[ 25 -16  25  14 -52  56 -36 -62  50  23 -20   6  54  -3 -16   7  -8  37
  24 -47  30 -22  12   6  10  62  17  46 -29 -21   0 -43 -16 -23   1  34
   1  -6 -10   7 -38  36  11]
nanup
[-12   0  -5  15   6  -6   7  28   7 -15  -9  -3   8   2  -4  -2   6 -25
  -7  13 -21  -7  11   7  22  12   2   5  16   1 -31  -6  13  30 -14  -1
  27 -32   6  -7 -13 -10  33]
tilut
[ -4 -22  -6   6 -22  21 -18  17  -9 -48  44   9  26  -7   6  17   9 -16
 -15  -9 -37 -21  30  -1   7 -13   6  10   5 -16  -3   8  -2  30 -19  -4
  15 -32 -23  -5  33  15   9]
pebi
[ 22  -4   5  18  -4  49   5  15  26 -29  52  29 -65 -14  10  -6  14 -31
   4  -7 -32 -47   2  27 -16 -21 -15   6  16  -3  -5 -35 -12  23  -9  27
  -9  -4   1  13 -10  14 -15]
detod
[-27  22  -9 -16   3  29  13  -6  -8  -8 -17   8  15  14   5  14  10 -10
  -1  -3  -1 -11   9  -9  24  24 -37  -4   1   1 -37  -5  -1  24  15 -21
 -32  11 -20  -8  37 -10  18]
tilut
[-14  -8 -13 -32 -11  29 -14 -13   9 -12  11   5  13  14   5   9   8 -14
  -8 -19  -6 -20  16 -15  11  -2 -10 -12   5   2 -18 -20   3   4 -11  -9
 -36   5 -21  -9  34   0   3]
larop
[ 24 -10  23  61 -13 -75 -42  19  33 -10 -27  10  44 -26   0   1  10  52
 -45  -1 -21  10 -25   5  31  34  22 -37 -11  34  15 -22   2  -4  32  31
  28 -22  27 -15 -75  -7  22]
pebi
[-14  20 -11 -21 -15  34  10 -20   2 -13  -3  10  15  19   1   3   6 -26
  -5 -22 -17 -40  10  -8  48  -7 -18 -12  -2  16  -9  -9   6   1  -6  15
 -43  16 -12   8  30  11   3]
Zoka
[-29 -27   6 -34 -39 -25 -13  -3 -35  18 -27 -18  28 -16  19  16  -6  25
 -44   5 -10  47  40  42  21  28  47  34 -43 -12  27  28  24   7  48  -6
  -3  22 -26  -7   2  -6  44]
Luto
[  3  -1   5  -2  -6  -7 -10  24   8 -20  16  11  -5   0  21   5   2 -10
 -19   5 -15 -27  -3 -16 -13 -11   9  30  -3 -12  23  -5   7   2  -7 -17
 -10  -7  11 -10  -8  -7  -2]
detod
[ 21   2  -7 -51 -25  44 -33  49  21 -19 -55 -11 -45  34   3 -28   5  49
 -39  27  11  -4 -21  81 -57  36  41 -45 -59  49 -37 -72  18  -5   2  25
 -36 -52  11  -8 -94 -36  17]
Zoka
[ 50 -27   3   7  19 109 -20 -60  44  91  26  -5 -62 -52  17 -18   8  47
 -56 -19  43   8 -40   9   1 -19  16  -1 -19 -21 -19   4   7 -68  31  58
  13  -1 -10  38  19   9  27]
nanup
[ -4   8 -15  -3  -9   7  16  15  -4 -34  22  11  31   1  -4  -9  11 -42
   2 -16 -27 -20 -15 -20  28 -19 -21 -15  28  10  -9   5   1  33 -10  -3
  13 -21   2  -9  11  20  15]
detod
[-26  10  -3 -36 -16  11  -3  12  -8   4   3   6 -29  25   0  -3  10   1
   7   6   2  -6 -10 -15  -8  -6  -1  20  31  25   5   4   9   5 -12  -9
 -23  12  16  22   6 -21  20]
detod
[ 34   4  -4  24  23   5  16  -8  28  -9  21   6   0 -50   3 -19  11 -35
   9  -3 -25   1   4  14 -31 -25  -1   0  -9 -11  -3   3   9  -9  46   3
  10  -4  -6  -7   5   8   7]
tilut
[ 13   3   6  -2 -16  31   5 -13  10  -7  14   3 -58  -8 -18 -15  -7 -38
   3   1 -38 -43  25   2  16 -37  15  30   0  -8  10  -4   0 -23  14  35
  -9  28   2  27  23  -9   3]
Zoka
[ 23  -2  -5  19   6  37   3  -1   7  -5  29  -1 -18 -36   6  -2  24 -21
  -6 -11 -34 -15   0  19  -6 -17 -13  10 -23  -4  17 -15  -1 -12  28  12
 -23   6  -4  19  14  27  -1]
Luto
[ 31 -20  -8  18  -5   6  -2  -4  25 -37  67  21 -12 -22  14  -4  23 -36
  -2  -4 -43 -28  33  -1 -31  -3  16  12  -6  -9 -14 -20  -6  -6  -2  12
 -31 -15 -22  -2  20  15 -25]
larop
[-11  15 -21 -29 -14  41   1  -6 -10 -22   3  21   6  24   8  20  15 -20
  -7 -17 -23 -28  26   6  19  15 -31 -21  -1  16 -33  -5  -5  23 -13  -1
 -45   7 -18  -3  17   7  -6]
Zoka
[-24 -17  38 -21   0  43  22  69  -9 -26   3 -24 -76 -22  18  -1 -42 -41
   7  48 -38  41  53 -19   0 -77  42  90   1 -13 -25 -54  12  70 -28 -38
  17  34 -37 -20  -4 -41  18]
pebi
[ 11  46  12  45 -38   4   5 -35  35 -23   1  16 -44 -11 -54 -11   4  45
  67 -12  -1 -17  44  34  28  12 -37  58  19 -33  -7   8 -29  24 -26   8
  71   1  15  42  -8   0 -15]
pebi
[ 47 -16  -8 -31 -14  72 -31 -29   1  -8  72  36 -37   7  14  20  29 -14
  19 -29 -28  16  27  47 -50 -46 -19  19 -12  -6  25  -3 -47   5   5 -27
 -15  14  18  -8  15   5 -26]
Luto
[-22   1 -11 -29  -2  15  -4   7 -10  -9  16 -12 -22  22   4  -5   9   3
  -8   0   1  -4   7 -11 -11 -19  -1  12  22  18   1  -2   2   6 -12  -8
 -28  -5   9  11   0  -8   0]
Luto
[ 38   9   7  25   1  40 -13 -30  56 -19  27 -14 -21 -20  10  -5   2  -8
   1   3 -21 -28  21 -14 -15 -21  18  13 -16  17   6 -33  17 -14   7  23
 -22  -5 -40  16 -19  12 -29]
Zoka
[-11  -6 -17  10   6  17   1  21 -22 -25   2   1  41 -26   9  -4   1 -18
   1   1 -18  -1   5   2   5 -21  -2 -15  28 -12 -31  -5  11  44   0  -2
  28 -23 -42 -25  15   1  18]
tilut
[ 24 -15   9  52   4 -10   4  -3  34  -9  24 -13 -20 -33 -20  -3  16   9
   5  -7  -8  -6  -9  10 -30   0 -14   5  15  15   7 -31  -2  10  16  19
  -6  -4   6  19 -35  22 -18]
Luto
[  8  14 -26  17 -22   4 -13 -28  36  31 -18  13   2  10 -48   4  23 -24
  36 -51 -17 -13  23  16 -23  -3  51  35  77  49 -48   5  12  31 -49  -5
  21 -61  26  28 -67  27  -4]
Zoka
[ 17  32 -47 -41  27  64 -38   7  27 -46  59  26 -15  49  45 -27  43 -41
  -3 -21  -3  -5  58  37 -44  42 -52 -19 -56  -7 -23  31 -45  -6 -20 -29
 -48  -1 -27 -39  46 -15 -10]
larop
[-22   3  -3 -17  -4  10  -4  14  -1  -6   7   1  -7  14   6  -9  13  -9
  10  11   2  -7   3  -1 -11   5  -5  14  35  12 -13   3  13   8  -2  -5
 -14   1   5   6  12 -24  20]
tilut
[ 18 -11  -1  40 -13  20 -20  -9  12 -21  25  20  -4 -22   1   9  15  -9
  -8 -11 -30 -38  -1 -35  10  -7  12  36   2  -4   0   3  11  -6  25  11
 -23  -4 -24   9  21   4 -22]
ziso
[ 24   9  -9   0   4  -8  21   0  29 -28  32  13 -11  -8 -24 -13  -3 -30
 -15  18 -24 -25   2 -17  -1 -18  14   5 -28  -9  -5 -26   1 -24   9  18
 -26  -5  10   4  11  15   5]
larop
[ 11  22  -4 -76 -18  30   5 -12 -23   9 -46 -18 -67  42 -16  -4 -30  95
  -1  52  21  31  17  19 -71  44  32   7 -64   3 -57 -31 -10 -17  23 -30
 -18 -12  -4 -29 -77 -35 -10]
nanup
[  1 -18 -21  -9  -6  -2 -21  17 -16 -12  42   8  32  14 -21  32   4 -19
 -23  -7 -10  -9  12  14 -32 -52  -3  -6  40  -3  19  26   4  42   7 -50
   8  -3 -20 -39  28  21  -5]
pebi
[  8  15 -13   5  35  16 -36   2  15  50   4  32  20  37  18   8  17  19
 -48 -29  24 -31 -45 -49  12  64 -42   7 -37  -7  26  52 -23 -54  36  14
 -44  18  14 -22   2   9  22]
detod
[-20   1  -4 -28 -26  36   8   2   0 -13 -12  12   1  18   0  15  14 -13
   4 -25 -11 -23  -3   3  20   5 -33   1  14  17 -17 -19   4  38 -10 -10
 -28   4  -1   8  13   6   9]
detod
[ -7  35   1  24   2 -53  39  -4  23 -32   9  10  -2  30  39   8  10 -42
 -16   9 -20  -9  63   5  24  44  -5  10 -32  22  24  33  -5  12 -12 -16
 -12 -47 -17   9 -30  10 -21]
Luto
[ 54   6 -12  35 -28 -28 -63   6 -10  28 -36  29  31 -17  -2   6   8  47
 -32  -9  18  75 -14  54 -35   2  45  -2  42  47  33  46 -16  35  27 -54
  34   7  15 -28 -49 -26   5]
nanup
[-18  -3 -12  -6  -2  20 -12  19  -3  -1  -5 -11 -18   6  -5   1  12  14
  -8   6   3 -10 -27 -19   3 -16   5  16  10   9 -16   2  15  -5  -6   2
 -15  -3  18  17   9 -11   7]
ziso
[  0   3 -29  12 -19 -27 -16   8 -25  14 -52  -4  50  -7   0   7  10  -4
 -11 -40  -3  10  -3  56  38  42 -45 -18  -1   0  38  49 -13 -16  15 -43
 -18  36  34  -4  51  19   5]
larop
[-19  -5 -15 -16 -41   3  -9  18  -4 -54  -6  -3  16  11 -12  -4   6   9
  14  -6  -3 -14   0   0  11  -4  -3 -13  43   8 -24   0  15  30 -20   4
  27 -37   8   4 -30  -5  -4]
ziso
[-14  11   2 -10 -28  -3  21 -15 -16 -14  -5  19 -26 -11  -2   9  -1 -20
  12  -1  -7 -13  27  12   7  16 -18   4  23 -10   8  -7   4  -6  10   3
 -27  30  12  29  -1   6   4]
detod
[-11  15 -11 -15  -3  35  11 -12   7  -5 -11   6  18   9 -11   7  12  -9
 -18  -7  -5 -25  -1 -12  31   2 -26  -2 -12   8 -42 -23  18  38 -23  -5
 -23   6  -1   2  26  11  19]
nanup
[  3 -14   2 -35 -80  -7 -41 -20 -43  33 -37  11  49 -16   7  16   5  -8
 -20 -25 -21 -30 -14  87  19 -25  26  18   6 -19  24  26   2   8  41  20
  38  32  21  -8  -3  19  -6]
Zoka
[ 17   6   0 -20 -12  20  14  -8 -10 -37  10 -18  -8  24  58   2 -34 -12
 -17   5 -19  21  60 -16  19 -17  14   8   7  15  17  31   0  14  22 -47
 -17 -13 -47 -32  -1   8 -51]
pebi
[-24   3  -3 -27 -17  31  -7  -5  -9 -18  -6  17  16   9  -2   7  -3   3
 -29 -14  -4 -20   0   3  30  -2 -16  -5 -14   3 -30 -13   2  21 -11   4
 -16  -4   1  -7  15   8  13]
pebi
[ 37  21  -7  -3  55  23   7  69  25  28  -6   0 -88   7  48 -21   4  -8
 -54  30 -15 -15  10  38  -1 -33   7 -12 -82 -44  39   6 -22 -31  16  -8
  18  -4  24 -17  31 -40  35]
nanup
[-27 -30  19 -93 -48  61 -36  11 -32 -34  -1  -7 -46  53  31 -11 -52  51
 -20   3  57 -30  10  40 -65 -23  38  -3  10 -18  19 -13   3 -20  -6   2
 -11 -22 -16 -39 -57 -34 -31]
pebi
[-20   5 -15 -29  -8  32  11  -3 -11  -7  -1  -3  11  13  -1  -1  10 -16
  -3 -24 -12 -24   6   4  16 -23 -20   4   0   5  -8 -16  -1  22  -1  -5
 -26  -5  -9   0  21  19   0]
Luto
[  4  -5   6  83 -16 -46  50  -4   3 -44  23  28  40 -32  25  34  27 -16
  12 -74 -33  10  19   7  30  57 -30 -27  45  -3 -35  39 -61  46  21 -28
  28 -32 -32 -52 -56  30 -35]
detod
[-33  11   1 -15 -14  24   6 -10  -8 -19   0  14   4  10   1  12   5 -16
 -23 -16  -5 -24  13   5  32   7 -29  -3  -1   7 -35   1   0  26  -5   0
 -23   8 -13  -2  16   8   4]
pebi
[-14  -8 -11 -11  -3  16 -11  20  -9  -6   5  -6 -21   3  -2  -3   9  13
  -6  11   0  -4 -26 -18   1 -25   7   3  15   8 -12   0  19  -5  -7   5
  -3  -8  16  11   2 -17   7]
ziso
[-15  26 -14 -17  -2  33   6 -15   2  -7 -12   4  14   8   5   4  13 -14
  -9 -10  -5 -23   3 -12  27   4 -18 -13  -3  11 -37 -20   7  31 -23  -4
 -25   5  14   8  25  11  16]
nanup
[ 12  -9  -9   1 -45  13  -6   9   4 -55  22  10  39   1  10  30  25 -14
   8  -8 -35 -18  36  11   1  37  -4 -30  14   2 -22 -16  -8  29 -12   7
   3 -41 -26   2 -20  15  -2]
Zoka
[-31   5  -6 -27   0  14  -8  15  -9   2   6  -5 -20  18  12 -12   7  -2
   4  12   3  -8   4  -6  -9   3   3  20  35   6 -12  17  11  -2  -4 -11
  -7  -1  10   6  17 -31  25]
tilut
[-22  -7  -8  -8 -28  -6  -1  25 -22 -53  26  -5  17 -18  19   1  11 -47
  15   1 -31 -10  22  -3   9 -13 -11 -21  49  -8 -15  -2  -8  26 -26  -9
  25  -5 -15  -7  11  -4  -2]
larop
[-32  47  -7 -12   9  68   3 -10  31   2 -42 -38 -44  28  -6  -6   7  61
  -4  20  31 -17 -10  -5 -11  16  50  51 -27  28 -52 -46  37  30 -12 -37
 -56 -49 -33  23  30 -35  20]
tilut
[-17   1  -6 -10   4  27   1  -8   1  -5 -17   2  22   6   1   6   8 -19
  -3 -14  -1 -13   5   6  12  10 -30  -3   2  -2 -32 -10   3  21  11  -8
 -16   6 -11 -14  25  -4  15]
tilut
[ -7  -2  -7 -27  -9  27  -9   5   2   4   6  -3 -28  17   5   6  12  -6
 -17   2 -10 -19  -3 -12  -7  -9   4   7  21  26 -19   2  17   4  -8   5
 -32   7   4  13   0 -14   1]
Zoka
[-18  15 -11 -31  -3  21   2   6  -4  -6   3  -7 -25  21  -4  -7   4   8
  -6  13   6 -10   1 -18  -5 -12  -3   5  23  15 -19   0   8  12 -29  -5
 -15  10  25  16   8 -14  15]
nanup
[-18   4 -22 -15  -7  19  22  13 -16 -20  11 -14   5   1 -20   5  13 -24
  -9   6 -24 -14  16  -9  10 -25  10  11  18  -5 -35  -2  15  33 -28 -20
  -3  -7   1   5  33   8  28]
nanup
[  4   5  13  38 -11  71   3  23  -7 -13  42 -17 -46 -15  -9  43 -11  56
  32  27 -27   8 -50  10  18 -47  -5  20 -14  17  60   2 -22  32  31 -11
  10  42 -34  14  36  17  -4]
ziso
[-18   6  -4 -17   1   7   2  14   0   1  -3  -4 -15  12  10  -6  10  -3
   3  11   5   2   5  -3  -9   2   2  10  30   8  -7  10   6  -6  11  -5
 -14   1   8  12  10 -26  24]
tilut
[-12   7  15 -52 -11  18  42  36  16   1   5  10 -42 -12  49  15  -2  12
  25  27 -30  41  40  63 -30  29  12  34 -69  -3  14 -13 -14   0  22 -44
 -21   7  14   7  13  -8  35]
tilut
[ -9  15 -21 -36  -8  32   0  27 -18 -51  36  14  19  15  23   5  -8  -4
 -14  26 -14  -1  22   6  -1 -23   2 -14  -7  -2  -4 -10  -2  44 -54 -23
   2 -14   1 -15  17   7  15]
nanup
[-22  -4 -11 -34  -9  14   0  -7 -12 -18  10  15  15  16   6  14   1 -11
  -9  -9  -7 -11   8 -12   0   8 -16 -20  -7  14 -23 -13  -2  17  -3 -15
 -45  12 -29 -24  28  -2  -3]
larop
[  5  11  -3  28  19   5   2  19   1 -19  28  -8 -26 -19  18 -21  20 -33
   6  -7 -43 -27  14   5   2 -28   5  39 -17  -9  24 -11  -1   1  -1   3
 -21  10  16   5  16   7  -8]
Luto
[-10  -7  -3   2 -30   8 -17  14 -10 -30  15   9  29 -18   7   5  14 -30
 -22 -17 -13 -16  12  31  21 -22 -12  12  15 -18  10  25   2  22  -8  -1
  21   2  11   7  32  14  13]
pebi
[-15  -2  -4 -31 -16  25 -10  14   1  -6   2  -6 -25  18  -2   1   8  -2
 -11   5  -7 -12  -9 -12  -2 -20   1  -2  32  33 -20  -5   9   8 -18   9
 -15   6   3  14  -7 -22   8]
Zoka
[-23   6  -1 -17   2   5   1  19  10   2   2  -6 -22  15   6  -7  18  -1
   1  11   9   1  -7  -3 -13   0  -2   9  41  20 -20   5   8  10   4  -4
 -11   1  14  12   2 -30  25]
tilut
[ 45  -8  -6  39 -51 -34  -3   1 -21  15  -5  27  55 -75 -30  19   6   0
  24   3 -25  18 -27  43 -43 -21  21  38  35  12  30  15  29  17  25 -41
  34   1 -37  -1 -28  39 -31]
larop
[-14 -15 -27 -41 -30 -30   4  12   2 -51  22  10  50  11   1  -4   6 -39
  -5 -14 -16 -25  34  -1 -12 -11  17 -23  44  -6 -35 -29  10  19 -35 -12
 -15 -37   8 -22  -9  22 -11]
larop
[-21  -4  -8 -34 -10  -3 -11  13  -6  -6  18  -2 -14  13  13  -6   1  -7
 -13  11   4  -8   0 -11 -10  -9   6  -1  26   9  -6   6   9  -4 -20 -10
 -11   2   0  -3   9 -19   2]
larop
[ -9 -13  -8  -7 -11  20  22  17 -13 -19   7 -16   6  -4   7  16   8 -68
  -2   2 -33  -6  23  -3  28 -45 -23 -27  42  12 -23  -4  10  39 -21   5
  16   3 -34   5  13   5   1]
Zoka
[ 22  -3   9  42  20   0  15   1  32  -2   4  23 -18 -22   4 -10  13 -41
  -4  -8 -15 -12  13   7  -1   7 -19   6   4  -1 -16  -2  -4  10  40  22
  -6   9 -17  -5   1 -12   7]
tilut
[ 24 -10  10  -1  11  19  35  22   0  21   9  15 -77  37  -1 -29 -14 -49
  32 -15  -3 -19  10  50  -3 -38 -45  14   8 -18  35  11 -30 -10   3   1
  17  27   0 -29 -12 -13 -25]
detod
[-15  11 -18 -21  28   1 -21 -11   8  74 -47 -41 -89  13 -45  -2  -7 114
 -25  22  14  37 -33   7 -51  22  36   9 -51  33 -39   2 -18 -85  41 -25
 -21   3  32  -1 -49 -27  13]
ziso
[ 34  -5   3  28  -3  19  -9 -37  24  -3  33  17  12 -16  -8 -13   0 -34
  -8  -5  -2 -22  16  -6   2  11 -18  21 -17 -20   7   7  -6 -15  -6  18
   2  14   7   7  21  20   0]
nanup
[-23  -5  -7   4 -19  20  -3  23 -29 -49  37  -6   4 -16  37   6  11 -24
  -1 -10 -41 -12  30   1  13  -6   0   2  25  -1  10  12 -12  37 -11 -12
   8 -21 -23  -1  12  11  -4]
Luto
